Here is a tiny trained network, its code and every weight. The questions are about switching its units off for an input and a class, where a switched-off unit gives its printed mean instead of its output.

import numpy as np


def w(rows, s, z=0):
    codes = np.array(rows[::2]) - 128.0
    scale = np.full(codes.shape[1], s)
    scale[-1] = z or s
    return codes * scale


def norm(h):
    return h / np.sqrt((h * h).mean(-1, keepdims=True) + 1e-5)


def f(y):
    return y / 2 * (1 + np.tanh(0.7978845608 * (y + 0.044715 * y**3)))


def log_softmax(a):
    a = a - a.max(-1, keepdims=True)
    return a - np.log(np.exp(a).sum(-1, keepdims=True))


def net(x, mask):
    res = np.array(x, float).reshape(1, 6) / 4 @ E
    u = 0
    for l in range(4):
        y = f(norm(res) @ A[l][:, :-1].T + A[l][:, -1])
        res = res + np.where(mask[u : u + 8], y, B[l][:, -1]) @ B[l][:, :-1]
        u += 8
    return log_softmax(norm(res)[-1] @ U[:, :-1].T + U[:, -1])


A, B = {}, {}
E = w([
[51,163,114,142,105,29,45],'x0',
[144,164,245,45,171,132,142],'x1',
[61,77,123,165,89,1,176],'x2',
[140,111,211,176,71,138,78],'x3',
[235,70,107,98,105,175,140],'x4',
[177,166,163,218,204,114,90],'x5',
],0.006)
A[0] = w([
[144,197,74,147,125,202,111,110],'L0N1',
[81,130,176,176,156,94,119,48],'L0N2',
[94,158,150,186,142,89,147,234],'L0N3',
[229,94,102,56,164,107,110,2],'L0N4',
[167,57,120,96,100,210,146,38],'L0N5',
[113,50,176,126,68,62,193,118],'L0N6',
[115,188,88,108,219,127,199,113],'L0N7',
[138,169,253,139,128,145,161,127],'L0N8',
],0.0073,0.0026)
B[0] = w([
[140,76,127,157,138,92,148,181],'L0N1',
[162,91,94,100,42,216,159,176],'L0N2',
[52,111,168,71,117,192,105,250],'L0N3',
[70,173,75,73,80,162,96,160],'L0N4',
[110,163,168,188,42,56,227,209],'L0N5',
[80,69,254,164,158,130,170,243],'L0N6',
[53,102,172,125,146,140,166,202],'L0N7',
[132,104,81,169,221,124,116,253],'L0N8',
],0.0069,0.0033)
A[1] = w([
[155,185,156,168,172,149,86,202],'L1N1',
[142,122,102,96,126,116,78,220],'L1N2',
[53,150,140,146,132,95,79,251],'L1N3',
[112,89,175,140,125,76,127,253],'L1N4',
[102,122,88,133,120,127,67,214],'L1N5',
[135,76,105,118,117,135,129,6],'L1N6',
[247,136,154,105,71,176,122,85],'L1N7',
[145,69,87,175,129,127,156,142],'L1N8',
],0.011,0.0011)
B[1] = w([
[50,54,222,167,156,194,156,211],'L1N1',
[86,160,48,250,169,141,68,133],'L1N2',
[150,196,83,31,38,161,173,254],'L1N3',
[126,102,77,102,181,136,190,240],'L1N4',
[156,201,81,125,124,199,97,171],'L1N5',
[180,187,123,213,130,77,165,133],'L1N6',
[1,85,140,83,88,99,179,217],'L1N7',
[118,165,79,140,131,208,106,197],'L1N8',
],0.0075,0.005)
A[2] = w([
[42,123,95,180,114,161,156,220],'L2N1',
[121,1,182,137,239,110,109,93],'L2N2',
[186,232,138,61,91,89,44,5],'L2N3',
[85,141,237,106,63,89,243,131],'L2N4',
[149,113,111,157,25,70,122,124],'L2N5',
[67,104,176,96,130,116,104,102],'L2N6',
[122,54,175,142,157,140,161,67],'L2N7',
[40,74,62,117,110,148,183,170],'L2N8',
],0.0072,0.0023)
B[2] = w([
[187,137,99,2,81,120,136,226],'L2N1',
[121,142,185,148,58,195,12,198],'L2N2',
[96,180,141,114,93,112,10,133],'L2N3',
[17,165,157,123,213,138,213,254],'L2N4',
[148,74,124,151,186,174,234,144],'L2N5',
[138,117,153,160,140,118,166,161],'L2N6',
[96,55,204,83,84,108,65,181],'L2N7',
[136,152,118,42,247,44,173,252],'L2N8',
],0.0073,0.0077)
A[3] = w([
[152,185,86,71,152,89,83,42],'L3N1',
[107,99,139,50,99,143,149,148],'L3N2',
[163,38,144,193,88,126,156,116],'L3N3',
[146,197,90,102,183,87,72,86],'L3N4',
[155,155,172,187,108,156,51,91],'L3N5',
[67,186,134,73,253,167,127,179],'L3N6',
[83,98,145,164,51,159,148,253],'L3N7',
[245,125,38,167,193,87,110,137],'L3N8',
],0.0077,0.0028)
B[3] = w([
[24,60,176,77,131,144,10,141],'L3N1',
[218,123,65,124,105,109,143,197],'L3N2',
[109,182,91,38,123,40,211,127],'L3N3',
[34,152,219,150,69,88,91,135],'L3N4',
[133,104,109,68,131,156,202,138],'L3N5',
[110,122,36,137,89,37,117,254],'L3N6',
[117,116,55,95,182,202,149,163],'L3N7',
[164,48,171,254,146,124,131,138],'L3N8',
],0.0068,0.0094)
U = w([
[98,72,235,141,166,174,115,131],'0',
[242,124,112,172,149,101,172,84],'1',
[167,137,104,255,143,96,72,104],'2',
[87,138,108,72,164,69,228,190],'3',
[165,145,83,154,120,203,135,125],'4',
[210,167,193,171,109,91,123,3],'5',
[112,217,73,104,75,104,29,139],'6',
[171,141,186,166,85,90,108,16],'7',
],0.015,0.0066)

Each question gives the input, the list of numbers given to net, and the class t.
The units are the neurons (one row each of A and B). Each row of codes is followed by its name. A weight is (code - 128) times the scale printed after its matrix; where a second scale follows, it is the last column's (A, B and U).
mask holds one flag per neuron, layer by layer. A switched-off neuron (its flag False) gives its mean, the last column of its row in B, instead of its output. The means were averaged over made-up inputs and are rounded, as every weight is.
A unit's drop is (log p(t) with every unit on - log p(t) with that unit switched off) / (log p(t) with every unit on - log p(t) with every unit switched off).
The circuit of an input: a set's keep is (log p(t) with only the set's units on - log p(t) with every unit switched off) / (log p(t) with every unit on - log p(t) with every unit switched off). Starting from the 12 units with the biggest drops (on a tie, the unit counted first), units are removed one at a time, each time the one whose removal leaves the highest keep (on an exact tie, the one counted first), for as long as the keep stays at least 0.8.
circuit, biggest first: the units of the circuit, biggest drop first
most important unit: the unit with the biggest drop
k most important neurons: the k neurons with the biggest drops, biggest first
top k neurons in layer l: the k neurons of layer l with the biggest drops, biggest first
drop of u: that unit's drop, to one decimal
input [-7,7,7,4,2,-8], class 0: circuit, biggest first : [L0N6]
input [-4,8,-8,1,3,2], class 0: 4 most important neurons : [L1N3 L1N1 L0N8 L2N2]
input [-1,1,-8,-5,4,7], class 0: circuit, biggest first : [L1N1 L1N3]
input [6,-4,7,-6,-8,7], class 6: top 3 neurons in layer 1 : [L1N5 L1N1 L1N7]
input [-7,-3,5,-1,1,4], class 1: 2 most important neurons : [L1N8 L1N7]
input [-8,-6,4,-2,3,2], class 1: 4 most important neurons : [L1N8 L2N4 L1N1 L3N8]
input [-2,-6,-6,-6,4,-1], class 1: 2 most important neurons : [L2N4 L0N1]
input [-1,-2,-8,-8,0,4], class 6: top 2 neurons in layer 1 : [L1N3 L1N6]
input [6,1,0,4,-2,-3], class 6: top 2 neurons in layer 0 : [L0N5 L0N7]
input [1,-3,-5,-4,5,5], class 6: top 2 neurons in layer 2 : [L2N4 L2N5]
input [-7,4,4,-1,2,5], class 0: 2 most important neurons : [L1N3 L2N2]
input [2,-6,-5,-3,4,-2], class 4: top 2 neurons in layer 1 : [L1N8 L1N5]
input [0,-6,-2,-5,-6,4], class 6: top 2 neurons in layer 0 : [L0N6 L0N5]
input [0,-8,-7,-5,3,-6], class 4: circuit, biggest first : [L2N4]
input [-6,-8,-2,-5,-1,-5], class 1: 2 most important neurons : [L2N4 L1N7]
input [8,8,-6,-3,4,1], class 6: 2 most important neurons : [L0N4 L0N6]
input [-1,2,-2,-2,-7,8], class 0: top 4 neurons in layer 0 : [L0N4 L0N5 L0N8 L0N2]
input [3,8,1,6,-1,-2], class 0: top 3 neurons in layer 0 : [L0N8 L0N5 L0N4]
input [1,-8,4,6,1,5], class 1: top 2 neurons in layer 0 : [L0N4 L0N8]
input [-2,-3,-4,7,-6,2], class 4: most important unit : L0N6
input [4,-8,-3,1,7,0], class 2: 2 most important neurons : [L3N8 L1N3]
input [6,4,-7,-2,2,-1], class 6: drop of L0N2 : 0.0
input [6,5,-3,4,4,4], class 0: drop of L1N1 : 1.4
input [7,-5,-1,-1,7,-2], class 2: drop of L1N3 : 0.1
